In the rows, 128 means zero.
Each row of numbers belongs to one of the objects below and depends on some of the facts about them. Some rows are named. Which object is each other row?

There are 3 kinds of fact about the objects: ζ, Π, τ.
bagre (ζ b) (Π stimin flefla)
bagrum (ζ d) (τ skites tober)
baklo (ζ a) (Π dabrorik) (τ bubol)
belus (ζ a) (τ fleke nadem)
birum (ζ b)
bizek (ζ d) (Π stimin ragem) (τ fitum)
bosti (ζ c) (τ mufogal)
bredra (ζ c) (τ sesta kopafli)
bregron (ζ a) (τ klobim resto tober)
breplo (ζ b) (Π valek mufogal) (τ rogil)
bruteplek (ζ e) (τ fazek)
brutu (ζ c) (Π skofel stedel)
bubol (ζ b) (Π peze fadres) (τ skites sesta tober)
budal (ζ a) (Π gradram)
bugros (ζ e)
dabrorik (ζ d) (Π dokalir skurus)
dapor (ζ a) (Π stedel)
diskom (ζ d) (Π vutro fleklol petrer)
dokalir (ζ d)
dokanuk (ζ b)
dotegris (ζ c) (Π zuba ragem)
dozom (ζ b) (Π nuflek lekli) (τ dubri)
dreba (ζ c) (Π bruteplek fluni gruskini sistos)
dreflu (ζ b) (Π stimin kletror)
dregra (ζ c) (Π stimin)
dromir (ζ a)
drostus (ζ b) (Π flabak stedel ragem fudrar)
drudupin (ζ d) (Π kefe ragem)
dubri (ζ d)
dufubres (ζ a) (Π stisustol)
dugrin (ζ a) (Π skurus) (τ mufogal)
fadres (ζ a) (Π gakem pokol)
fazek (ζ a)
fitum (ζ a) (Π brutu mufogal) (τ veka)
flabak (ζ a)
flefla (ζ a) (Π kefe ragem)
fleke (ζ a) (Π latruk gafla) (τ bubol klape)
fleklol (ζ a) (Π stedel)
fliplum (ζ c) (τ fudrar)
flozu (ζ c)
fluba (ζ a) (Π modom stedel)
fluni (ζ e) (τ zodaste)
foflok (ζ b) (Π viplu pladrin) (τ klobim modom dokanuk)
fogrul (ζ a) (Π sistos) (τ foflok ralol)
fudrar (ζ d) (Π valek) (τ modom sesta)
gafla (ζ a) (Π stimin)
gakem (ζ a)
galuri (ζ a) (Π stedel)
gedruzus (ζ a) (Π flefla)
gegriplur (ζ b) (Π flefla gafla trora)
gradram (ζ c) (Π kefe viflok) (τ baklo)
groni (ζ a) (Π plutruk lekli)
gruskini (ζ b) (Π sistos)
kasko (ζ d) (Π breplo)
kefe (ζ d) (Π stimin petrer gafla trora)
kegol (ζ c) (Π stedel dozom bizek) (τ tuvir)
keklis (ζ b)
klabrifli (ζ a) (Π nuflek klodus) (τ modom lekli)
klape (ζ d) (Π stido ragem) (τ tober)
klemu (ζ e) (Π ragem)
kletror (ζ a) (Π valek stimin)
klobim (ζ b)
klodus (ζ e) (Π zodaste)
kopafli (ζ e) (τ plutruk)
latruk (ζ c) (Π valek trora)
lekli (ζ e) (τ fazek)
mapluba (ζ a) (Π latruk)
modom (ζ b) (Π stimin bruteplek)
mudruk (ζ d) (Π stimin bizek dreflu)
mufogal (ζ c) (Π valek bizek) (τ kopafli)
mugral (ζ b) (Π vekem) (τ veka birum)
nadem (ζ b) (Π petrer fluni)
nizin (ζ e) (Π vekem)
nudak (ζ d) (Π stimin)
nuflek (ζ d) (Π dufubres klemu)
pebridi (ζ e) (Π kletror mufogal)
petrer (ζ a) (Π stimin)
peze (ζ b) (Π drostus bizek lekli)
pidal (ζ c) (Π gafla)
pladrin (ζ c) (Π stido petrer) (τ bredra)
plamor (ζ a) (Π peze)
pleres (ζ b) (Π flabak gruskini latruk) (τ fazek)
plistos (ζ a) (Π bruteplek lekli)
plodipa (ζ a) (τ dozom)
plutruk (ζ d) (Π dufubres seres) (τ fazek)
pokol (ζ c)
ragem (ζ a)
ralol (ζ c) (Π stimin klape)
resto (ζ a) (τ rogil skites)
rogil (ζ a) (τ zuba plutruk skites fazek)
sasen (ζ d) (τ rogil)
seres (ζ b) (Π fleke fleklol tridro lekli) (τ bregron)
sesta (ζ e)
sistos (ζ e) (Π zodaste)
skagrok (ζ e) (Π bizek gegriplur)
skeki (ζ b) (Π pladrin dregra)
skites (ζ b) (τ tober)
skofel (ζ a) (Π stisustol)
skurus (ζ b) (Π bizek)
stedel (ζ c)
stido (ζ b)
stifi (ζ d)
stimin (ζ d) (τ plutruk)
stisustol (ζ a) (Π stido bizek)
tober (ζ e)
tonem (ζ e) (Π gakem galuri)
trabi (ζ e) (τ dokanuk)
trakar (ζ b) (τ plodipa stedel)
tridro (ζ a) (Π skofel pokol sistos)
trole (ζ d) (τ tuvir breplo)
trora (ζ b)
tuvir (ζ c) (τ fleke bosti)
valek (ζ d) (Π stimin) (τ plutruk)
vebru (ζ b) (Π mugral)
veka (ζ c)
vekem (ζ d)
veklur (ζ a) (Π ragem)
viflok (ζ b) (Π bruteplek bizek)
viplu (ζ a)
vutro (ζ b) (Π pladrin breplo)
zisken (ζ c) (Π dreba ragem ralol) (τ plutruk bizek dokanuk)
zodaste (ζ b) (τ pleres)
zuba (ζ a) (Π vutro dabrorik) (τ bubol)

Known rows:
[112 124  99 135 117 110 155  81 122 105 216 104 114 129 143 124 101 126
 109 129 148  91 125 167 130 132 129 136 116 107 154  87 151 151 127 139
 147 113]: gradram
[120 124 131 125 117 111  96  93 114 155 144  96 123 101 145 136 225 107
 125 140 138 105 125 129 128  98 124 132 139 139 110 126 152 118 118 145
 115 147]: pleres
[145 137 117 119 148 119 154  85 137 106  55 148 101 148 131 105 115 110
 134 150 129 102 131 110 121 121 147 122 122 113 136 108  83  84 157 132
 112 109]: lekli
[145 139 127 113 146 115 157 132 140 115  54 148 106 152 126 110 103 120
 134 137 124 113 131 108 120 123 148 124 118 135 143 101  85  95 158 131
  96 108]: bruteplek
[141 133 103 135 147 103 167  86 134  98  70 144  98 166 136 106  83 121
 135 153 117  93 125 115 113 120 151 124 132 109 159 101  84  87 167 132
 121  99]: sasen
[123 133 104 135 117 110 147 100 121 146  59  98 127 122 133 128  99 122
 123 127 144 115 129 138 119 141 144 136 106 105 159  83 149 165 146 140
 146 110]: bredra
[136 134 114 119 145 104 159 125 140 102  48 147  98 175 132 108  86 126
 135 144 110 112 121 105 112 134 168 125 117 112 159 104  87 104 166 129
 107  97]: bagrum
[134 137 116 130 134 106 177 124 120  99 215 154  97 172 149 104  84 127
 119 155 114  87 123 107 121 147 143 124 127 106 130 135  83 106 155 129
 141 108]: klape
[132 130 121 125 122 109 153  97 117 131 153  98 107 112 131 132 134  98
 134 134 130  96 129 122 127  98 134 119 134 131 128 151 113 111 144 145
 132 138]: fitum
[126 145 120 128 119 111  90  81 116  96 231  95 111 127 152 132 244  94
 127 142 155  91 126 119 124 114 122 128 135 102 105 146 147  96 110 145
 128 144]: bagre
[129 140 127 114 125 129  88  84 143 163  47  96 126 137 153 136 227 108
 117 146 153 116 125 107 115 132 124 132 130 102 107  94 152 140 112 134
  94 149]: trora
[137 137 130 110 146 105 182 170 136 123 105 146 101 120 125 121  87 124
 130 130 117 119 125 111 127 103 163 118 116 149 145 147  88 160 151 125
 114 111]: tonem
[107 134 101 137 120 111 156  95 109 111 118  97 124 106 145 113 191 107
 138 132 134 117 128 153 110 115 149 136 108  94 160 126 144 150 138 125
 145 103]: stedel
[135 145 128 110 141 131 106 147 150 159  54 113 126 150 139 131 122 116
 112 139 141 119 124 112 118 140 140 123 106  96 109 103 122 166 116 126
 102 140]: dromir
[123 140 116 124 134 102 177 125 124 104 183 144  98 173 149 105  87 115
 123 151 112  87 128 109 119 136 144 118 126 110 149 151  89 128 149 127
 132 110]: drudupin
[118 138 115 110 138 105 152 161 148  98 131 148  97 166 134 118  75 127
 110 146 115 104 120 124 118 133 144 119 104 104 138 145  80 153 152 125
 139 105]: diskom
[136 135 125 137 123 116  96  82 112 150  78  99 127 114 148 134 230 103
 133 153 151 106 136 105 116 111 127 133 136  94 111  97 145  95 112 153
 104 147]: klobim
[118 135 120 114 124 109 161  96 132 101 210  95 102 118 144 125 242 101
 134 143 127 107 124 133 118 107 127 117 123  92 115 151 123 101 121 121
 146 138]: dapor


Now the same objects, written a new way:
Known rows:
[157 149 119 151 101 108 125 140 109  98 106 106  77 147 167  67 128 196
 124 100 170 127 161 114 152  98 109  84 129 133 126 153 131 104 193 145]: pebridi
[184 127 202 131 134 129  69 119 123 139 105 117 118  96 132 128 116 183
 120 119  87 122 101 110 124 113 108  43 144 126 125 111 147  95 171 126]: skurus
[168 166 175 125 162 149 132 122 101 118  98 132 100 111 107 124 169 154
  65 137 120 118 108 131  77 102 107 118 106 136 122 100 160  90 173 193]: pleres
[132 101 103 147 118 131 104 144 126 136 152 127 125 109 145  95  78 130
 143 115 142 139  91 118 163 101 101  83 159 130 101 149 134 128 138 112]: viplu
[108  97 122 161 134 156 103 166 136 155 145 116  98 123 141 106 110 131
 149  73 147 185 101 149 170 108  93  98 141 132 116 110 128  76 148 114]: baklo
[ 91 114 109 171 100 127 133 171  78 154 136 151 215 117 142 124 127 134
  92 143  72  87 123 136 140 114  86 125 132 151  91 175 104 104 132 152]: latruk
[139 113 123 131 136 131 123 122 100 144 169 155 112 149 130  75  93 133
 123 128 158 169  86 159 102  85 123 103 158 138 104 172 130 129 112 125]: plodipa
[117 137 118 154 125 139 138 131 107 165 144 124  92 140 112 114 103  98
 122  90 167 161  97 176 150 122 106 120 155 120 129 125 125 106 125 105]: resto
[113 104 115 167 143 163 104 165 126 141 131 103  97 117 127 123 104 119
 135  71 144 169  79 157 178 110  91 105 123 126 110 110 150  86 163 124]: zuba
[142 123  96 122 106 132  99 172 123 147 156 169 115 129 137  84 157 119
 123 115 160 173 119 135 138  86  87 104 130 161 108 132 144 107 145 144]: groni
[170 144 185 180 150 149 112 125 114 157  79  90  95 105 106 133 128 165
  84 113  89 124  98 120 131 123  95  68 129 129 126  89 149  94 188 146]: breplo
[221 164 171  88 161 128 112  96  94 135 115 151 129  97  79 145 129 118
  74 110 100  96  67 129 102 122 129  92 119 144 120 116 166 119 149 158]: zodaste
[196 160 153 142 142 127 111 104  99 137  90 109 119  86 119 133  97 154
 101 153  84  86 119  79  97 131 114  55 157 138 106 117 130 115 151 139]: trora
[119 132 125 163 135 149 151 136  99 161 139 112  88 139 103 103 109  91
 101  84 168 151  69 173 152 110 105 140 141 122 132 124 141 128 128 119]: rogil
[131 139  88 162 129 104 143 157  87 116 101 106 148  90 105 145  59 109
  80 123 109  68  67 129 198 132  84  96 131 122 116 167 152 176 171 114]: stimin
[150 130  87 136  96 124  96 171 104 161 143 168 113 132 125  85 154 119
 112 118 153 161 126 139 135  95  90  80 135 148 123 150 136 122 138 123]: fadres
[150 131  87 153  98 119  99 179 103 165 143 157 110 125 125  95 143 125
 107 127 149 165 129 138 137  97  81  73 136 148 123 155 141 133 145 112]: galuri
[195 161 171 129 119 121  79 130 104 151 106 142 109 108 120 116 160 165
  98 128  94 138 137 110 104 116 100  50 133 142 123 102 138  88 171 146]: peze

Which object is each row?
No name comes twice in this set of rows, the named rows included.
[165 116  70 137 130 117  95 149 108 121 139 133 145  86 129 116  62 113
 130 119 122 111  88 104 164 116  94  63 155 138  95 163 138 146 126 109] -> ragem
[197 150 110  97 111  98 112 136 115  84 123 131  98 135 148  86 115 165
 132  66 155 122 133 114 164 119 126  75 127 153 117 144 136 103 171 145] -> klemu
[132 142  64 174 114 154 138 167 112 165 105 114  97 113 136  99 125  98
 121  82 139 155 134 124 151 127  80 100 135 161 100 117 125  91 126 144] -> fleke
[ 75 114 133 171  89 145 130 189 117 188 140 143 185 145 131 105 185 126
  91  94  53 153 120 151 187 123  67 119 108 171 106 132 115  78 172 178] -> kegol
[171 160 167 136 151 149  84 142  81 119  95 128 105  80 126 160 141 162
  93 122 131  95 160 130  81 129 102 100 118  98 122  81 134  62 150 120] -> modom
[146 108 126 162 151 173 122 147  75 141 141 148  89 111 100 105 106 107
  93  88 189 114  85 168 121  59 123 166 118 103 129 152 160 131 121 102] -> fazek
[112 130 135 149  93 128 175 129 112 172 125 118 114 155 119  79 121 101
 107  91 112 145  86 162 188 119 111 119 156 155 126 129 136 135 146 142] -> trole
[145 171 153  95  78  86 144 115 110 101 134 116  64 154 126  98 118 145
 128  96 186  98 142 143 168 119 124 107 152 104 154 120 130 119 158  99] -> trabi
[158 130 191 134 138 146  96 110 128 135 110 114 104 103 150 110 141 183
 121 136  99 123 133  95  98 102 104  79 141 128 108  92 135  79 167 165] -> skeki
[192 134 212 123 100 153 101  98  98 166 108 145 104  95 118 102 148 149
 122 120 107  74 145  95 109  83 129 105 165 108 129  97 146 108 133 107] -> birum

Now the same objects, written a new way:
Some rows with their names:
[151  82 131  89 152 126 202 161 103 188 103 125  69 129 140 140 146 156
  98 191 100  94 123 119 162 138  98 151 133 147  87  60 103 156]: foflok
[117 110 120  79 187 154 149 150 114 184 121 195  55 142 145 153 142 178
 109 144  98 117  76 115 170 135 108 145 145 143 131  75  68 147]: klobim
[131 123 124 124 102  97 107  95 141  92 109  95 150 108 119 123 143 116
  94 133 139 157 154 119 122 137 129 100 111 128 149 152 163 115]: flefla
[116 167 132 184  84 134  74 114 136 116  82  89 165 140 146 119 106 111
 143 125 172 132 143 124  57 150 110 103 143 153 119 191 162 113]: kefe
[170  99  90  79 157  70 145 139 130 167 125 120  44 123 172 160 128 114
 123 133  96 116 156 134 188 143 133 126 132 159 100  89 119 138]: skurus
[ 90 222 147 164  57 101  63 122  87 173 133 138 169 110 167 200 105  72
  90 121 153 181 156 147  41 198 165 130 127 161 101 231 155 100]: stimin
[140 151 140  90 150  89 152 147 162 177 124 136  46 132 144 182 135 138
 119 139  90  89 175 100 161 125 126 186 115 152  94 113 106 153]: breplo
[147 111 120 148 126 142 154 120 122  63 137 139 194 140  95  85 138 105
 137 120 137 126 140 131 151 119 137 115  95 108 158 121 144 144]: tridro
[164 101 144 102 191 123 208 187 127 137 126 146  98 150 145 157 141 124
 142 153  95  69 141 101 182 134  96 186 114 147 115  89  90 188]: seres
[122 130 126 209  84 141 105 116 130 103  97  67 162 152 158  89  97 123
 142 143 162 117 153 131  50 123 112 114 149 150 121 149 176 115]: drudupin
[118 178 148 158 120 112 158 133 161 159 110  97 128 121 146 173 136 136
 140 116 120 146 186 120  98 120 170 137 122 104 124 151 157 126]: mufogal
[ 92 185 166 134  90 120 136 114 173  95 112  95 160 123  97 137 139 141
 100 126 136 128 161  84 121 132 122 186 118 122 141 164 146 136]: fleke
[171 115 106  79 160  74 142 135 168 161  88 124  28 133 144 151 137 119
 153 142  95 113 154  94 174 137  91 128 125 155  82 114 114 152]: dreflu
[ 90 166 137 166 101 184  52 120 107 137 157 155 159 129 143 132 100 130
 147  91 173 175  52 159  68 142 117  80 175 125 152 172 114  69]: vekem
[115 127 115  55 119  81 109 119  92 138 154 186 104 125 100 140 126  75
 121 126 125 119 146 142 137 157 129 166  90 174  78 115 120 141]: fluni
[173 101 120  99 171  82 151 133 145 143 109 141  44 142 137 132 140 106
 151 127  99 103 165 120 184 141 117 138 109 147  99  88 116 157]: viflok
[140 125 113 102 185 104 166 135 129 160  69 176  65 142 137 151 150 138
 130 160  83  91 161  91 141 162 111 162 115 160  99  83 107 181]: modom
[135 125 116 135 103 131 124 100 151  89  98  97 142 126  96 110 144 124
 120 125 139 141 148 117 132 123 117 118 112 112 145 147 148 116]: budal

Which object is each row?
No name comes twice in this set of rows, the named rows included.
[107 167 118 213  86 130  81 108  78 156 107 120 191 140 159 145 103  88
  93 146 138 149 140 145  34 170 169 104 131 152 105 181 162 118] -> bizek
[126 122 117  75 147  81  89 132  75 144 168 174 140 110 147 180 124  91
  85 124  88 108 124 123 143 170 152 149 105 165 111 116  91 151] -> lekli
[113 110 146 119 110 184 196 132  60 108 129 166 200 136  57  86 150 117
 107 162 164 133 119 159 151 153 109 121  89 123 146 106 151 140] -> fogrul
[122 167 155 139 111 116 178 146 127 171 129  87 128 123 154 164 131 140
 124 145 131 145 175 138 112 129 161 128 123 117 119 139 164 130] -> pladrin
[ 91 111 116  76 129 131  98 120 131 155 173 191 100 125  92 141 124 148
 107 119 110  87  86 118 118  95 132 192 127 138 106 105  82 120] -> kopafli
[ 91 160 163  97  99 171 130 135 149 106 176 124 158 115  84 141 135 148
  95 121 165 142  91 135 143 107 118 155 129  97 165 140 121  94] -> belus
[120 138 124 130 130 168 147 139 138 149 142 129 115 132 135 122 135 153
 169  92 151 177  91 142 121 110 132  88 150  93 147 131 132  97] -> flozu
[185  95 152  62 193 116 118 147 119 172 157 164  43  75 120 129 113 141
 183 142 108 132 118 194 165 107  90 134 137 112  91 100  56 110] -> trakar
[157 146 108  59 163  53 114 133 150 173 113 153  32 109 155 185 138  96
 147 109  99 146 163 104 181 170 112 111 126 161  86 121 109 138] -> trora
[164 106  93  73 162  57 127 130 126 163 142 139  38 124 184 174 130 105
 113 126  95 131 161 146 203 148 137 108 129 164 115  88 110 136] -> stido
[155  49 111 103 171 112 122 141 131  78 149 138 146 135 126 111 125 104
 156  99  93  74  83  87 133 104 107 151 123 137 118 110  83 166] -> tonem

The same objects again, as new rows of numbers:
Some objects and their rows:
[148  92 138 124 110  80 107 145 115 145 104  90 111 133  76 158 139  87
 154 113 162 119 117 102 117 149]: gradram
[135 124 122 148  84 116 118 162 117 149 116 101 118  93 126 155 141 106
 133 148 117 112 131 120 120 144]: groni
[144 141 167   8 239 123 133  95 106  80 195 167  90 135  80 124 115 129
 125 128 151 135  64 119 115 114]: trabi
[143 119 164 114 124 145 118 176  94 115 133 112  94 114 118 144 161 133
  99 184 105 112 104 105 133 121]: gegriplur
[132 154 148 124 132 142 109 162 116  88 132 145 110 107 112 131 181 136
  84 180 128  77 124  79 121 134]: dozom
[ 97 126  75 168  61 116 122 149 138 167 131 110 111 107 134 152 163 107
 130 145 132 130 127  92 124 144]: stisustol
[152  75 147 148  96  96  97 134 100 168 139 104  94 152  85 168 155  85
 128 114 115  96 115 114 144 168]: dotegris
[143 154 175  96 168 128  99 166 135  67 177 152 132 116 137 126 139 115
  98 157 119 100 128  83 109 116]: trakar
[157  81 160 102  62 147  99 172 128 149 112  97  72  93 133 192  90 134
 125 117 107 118 145 115  78 114]: gafla
[123 106 147 106 137  64 107 139 128  87 122 111 114 133 100 139  86  70
 180  94 146 139 135 103 101 140]: tuvir
[146 103 146 118 141  82 102 154 119 103 159 117 105 111 104 163 102  70
 163  90 121 113 129 123 106 154]: pokol
[150  95 132 130 120 138 118 154  88 121 146 116 107 159 129 118 165 167
  88 164  85  97  81 111 157 124]: drostus
[103 144 117 104 123 134 134 171 121  90 103 114 106 105 122 121 160 135
 137 177 154 142 103  67 108 110]: breplo
[112 121 163 124 129 110 106  90 175  98 143 154 150  83 111 162 107  76
 120 116 121  93 186 142 107 148]: dubri
[175  56 144 105 115 130 118 136 126 149 118  99  68 128  94 198 119 114
 160  75 132 106 125  86  83 149]: ralol
[156 109 143 127 107  94 105 160  91 139 117  91  95  88  75 173 143  81
 148 124 134  94 126 125 120 167]: dreba
[149 119 136 118 146  92 111 114 107 103 134 128  88 112 122 157 101  72
 191  79 108 102 123  93 116 171]: veka
[130  77 157 151  77 119 111  83 132 186 122 109 132 124  96 169 144  81
  94 140 109 114 138 158 155 142]: drudupin

Which object is each row?
No name comes twice in this set of rows, the named rows included.
[ 90 133 126  46 160 124 123 109  99 107 191 166  68 125  47 133 169 152
  84 157 147 124  67 131 125 127] -> skagrok
[135 139 143 117 125 144 128 183  92 109 131 114  97  95 117 139 169 130
 101 186 111 113 102 107 128 122] -> vutro
[151 132 139 143  94 118 120 169 101 142 105  90 119  77 119 155 139 108
 131 157 117  99 136 131 124 141] -> tridro
[150  97 166  94 114 161 110 176 105 109 140 113  74 120 128 160 139 151
  99 160  97 122 109  96 106 103] -> bagre
[134 140 159 136 128 109 100 148 157  98 147 142 137 110 143 146 116  93
 132 130 119  93 169  98 100 144] -> plodipa
[107  74 157 145  91 107 119  75 153 181  95 106 144 153  91 150 143  80
 118 144 139 139 139 135 148 131] -> klape
[168  87  99 124  97  79 104 141  82 114 124  93 108 111  90 149 112 145
 142  80 116  72  98 143 124 157] -> brutu
[135  96 127 108  57 143 103 170 136 143 117 102  77  84 135 187  99 132
 134 114 122 125 141 103  74 118] -> kletror
[146  85 153 172  83 119 107 136 114 196 130 104 115 162 134 154 162  98
 110 156  95 111 127 112 152 147] -> veklur
[120 102  88 120  80  64  97 130 110 117 106  97 113 130  93 133 117 121
 158  89 160 114 100 102 115 144] -> kegol
[158  93 142 124 100  98  99 153  96 134 123  99  85  99  83 177 129  91
 143 106 126  94 123 123 112 159] -> pidal

